Below are the code and all the weights of a small trained network. Each question names an input and a class and asks about switching units off, where a switched-off unit gives its printed mean instead of its output.

import numpy as np


def w(rows, s, z=0):
    codes = np.array(rows[::2]) - 128.0
    scale = np.full(codes.shape[1], s)
    scale[-1] = z or s
    return codes * scale


def norm(h):
    return h / np.sqrt((h * h).mean(-1, keepdims=True) + 1e-5)


def f(y):
    return np.maximum(y, 0)


def log_softmax(a):
    a = a - a.max(-1, keepdims=True)
    return a - np.log(np.exp(a).sum(-1, keepdims=True))


def net(x, mask):
    res = np.array(x, float).reshape(1, 8) / 4 @ E
    u = 0
    for l in range(2):
        y = f(norm(res) @ A[l][:, :-1].T + A[l][:, -1])
        res = res + np.where(mask[u : u + 12], y, B[l][:, -1]) @ B[l][:, :-1]
        u += 12
    return log_softmax(norm(res)[-1] @ U[:, :-1].T + U[:, -1])


A, B = {}, {}
E = w([
[110,2,117,157],'x0',
[81,171,56,207],'x1',
[126,129,127,128],'x2',
[129,128,128,127],'x3',
[230,135,155,200],'x4',
[129,128,128,128],'x5',
[127,128,126,129],'x6',
[127,129,129,127],'x7',
],0.0082)
A[0] = w([
[118,108,126,139,21],'0.n0',
[65,173,86,204,1],'0.n1',
[136,247,110,96,14],'0.n2',
[220,116,139,197,81],'0.n3',
[37,119,92,70,53],'0.n4',
[99,35,111,172,113],'0.n5',
[97,130,90,183,28],'0.n6',
[117,58,93,153,28],'0.n7',
[99,111,133,69,53],'0.n8',
[174,85,194,34,31],'0.n9',
[113,125,119,119,60],'0.n10',
[96,134,101,178,23],'0.n11',
],0.015,0.0022)
B[0] = w([
[142,130,146,115,140],'0.n0',
[169,128,20,101,232],'0.n1',
[186,87,247,82,253],'0.n2',
[40,146,132,225,247],'0.n3',
[80,155,147,254,239],'0.n4',
[151,114,223,60,239],'0.n5',
[142,142,63,94,189],'0.n6',
[146,117,190,66,198],'0.n7',
[108,138,112,196,189],'0.n8',
[180,103,9,87,255],'0.n9',
[120,146,133,142,140],'0.n10',
[137,138,69,98,179],'0.n11',
],0.024,0.007)
A[1] = w([
[141,182,124,132,40],'1.n0',
[116,134,81,80,21],'1.n1',
[182,76,49,72,124],'1.n2',
[136,128,253,29,34],'1.n3',
[123,127,130,133,2],'1.n4',
[148,65,220,107,54],'1.n5',
[40,139,154,224,113],'1.n6',
[36,148,125,151,120],'1.n7',
[75,105,132,156,35],'1.n8',
[138,151,35,79,41],'1.n9',
[113,141,164,136,69],'1.n10',
[95,130,121,119,19],'1.n11',
],0.015,0.0018)
B[1] = w([
[127,71,144,126,138],'1.n0',
[185,93,86,130,167],'1.n1',
[120,162,11,142,254],'1.n2',
[60,60,226,43,240],'1.n3',
[126,122,136,136,128],'1.n4',
[137,250,146,63,219],'1.n5',
[135,131,168,250,232],'1.n6',
[174,134,180,169,176],'1.n7',
[123,185,136,159,159],'1.n8',
[147,69,63,101,217],'1.n9',
[101,138,79,115,154],'1.n10',
[172,137,137,126,130],'1.n11',
],0.026,0.0095)
U = w([
[140,95,6,95,125],'0',
[93,132,219,39,221],'1',
[105,146,173,252,6],'2',
],0.012,0.0011)

Each question gives the input, the list of numbers given to net, and the class t.
The units are the neurons (one row each of A and B). Each row of codes is followed by its name. A weight is (code - 128) times the scale printed after its matrix; where a second scale follows, it is the last column's (A, B and U).
mask holds one flag per neuron, layer by layer. A switched-off neuron (its flag False) gives its mean, the last column of its row in B, instead of its output. The means were averaged over made-up inputs and are rounded, as every weight is.
A unit's drop is (log p(t) with every unit on - log p(t) with that unit switched off) / (log p(t) with every unit on - log p(t) with every unit switched off).
The circuit of an input: a set's keep is (log p(t) with only the set's units on - log p(t) with every unit switched off) / (log p(t) with every unit on - log p(t) with every unit switched off). Starting from the 12 units with the biggest drops (on a tie, the unit counted first), units are removed one at a time, each time the one whose removal leaves the highest keep (on an exact tie, the one counted first), for as long as the keep stays at least 0.8.
circuit, biggest first: the units of the circuit, biggest drop first
k most important neurons: the k neurons with the biggest drops, biggest first
top k neurons in layer l: the k neurons of layer l with the biggest drops, biggest first
drop of u: that unit's drop, to one decimal
input [-3,1,-6,1,2,-5,5,8], class 1: circuit, biggest first : 0.n2
input [-8,-8,-3,6,-7,-1,-7,7], class 0: top 2 neurons in layer 0 : 0.n9, 0.n5
input [-8,6,-2,4,6,2,-7,7], class 1: top 2 neurons in layer 0 : 0.n2, 0.n9
input [3,2,4,4,-5,6,7,1], class 2: top 2 neurons in layer 0 : 0.n4, 0.n2
input [8,-6,4,5,-8,-2,5,7], class 1: top 4 neurons in layer 0 : 0.n5, 0.n3, 0.n1, 0.n7
input [-5,-4,1,-8,8,4,-7,6], class 2: 2 most important neurons : 0.n3, 0.n5
input [8,-5,-5,-8,-5,-8,-3,-8], class 1: top 2 neurons in layer 0 : 0.n5, 0.n1
input [1,-6,2,6,-8,-6,-5,4], class 2: 3 most important neurons : 0.n4, 0.n1, 0.n8
input [-2,-5,-7,-6,7,-2,-2,-2], class 2: 2 most important neurons : 0.n3, 0.n1
input [0,-2,-6,-7,-4,1,-6,-7], class 2: drop of 0.n4 : 0.4
input [-4,-4,7,-1,8,1,-5,2], class 2: drop of 0.n3 : 2.6
input [1,-1,0,3,3,-7,0,0], class 2: drop of 0.n10 : 0.0
input [-1,2,5,-7,-5,7,-8,8], class 2: drop of 0.n4 : 1.0
input [1,1,7,-3,3,-2,6,-7], class 2: circuit, biggest first : 0.n3
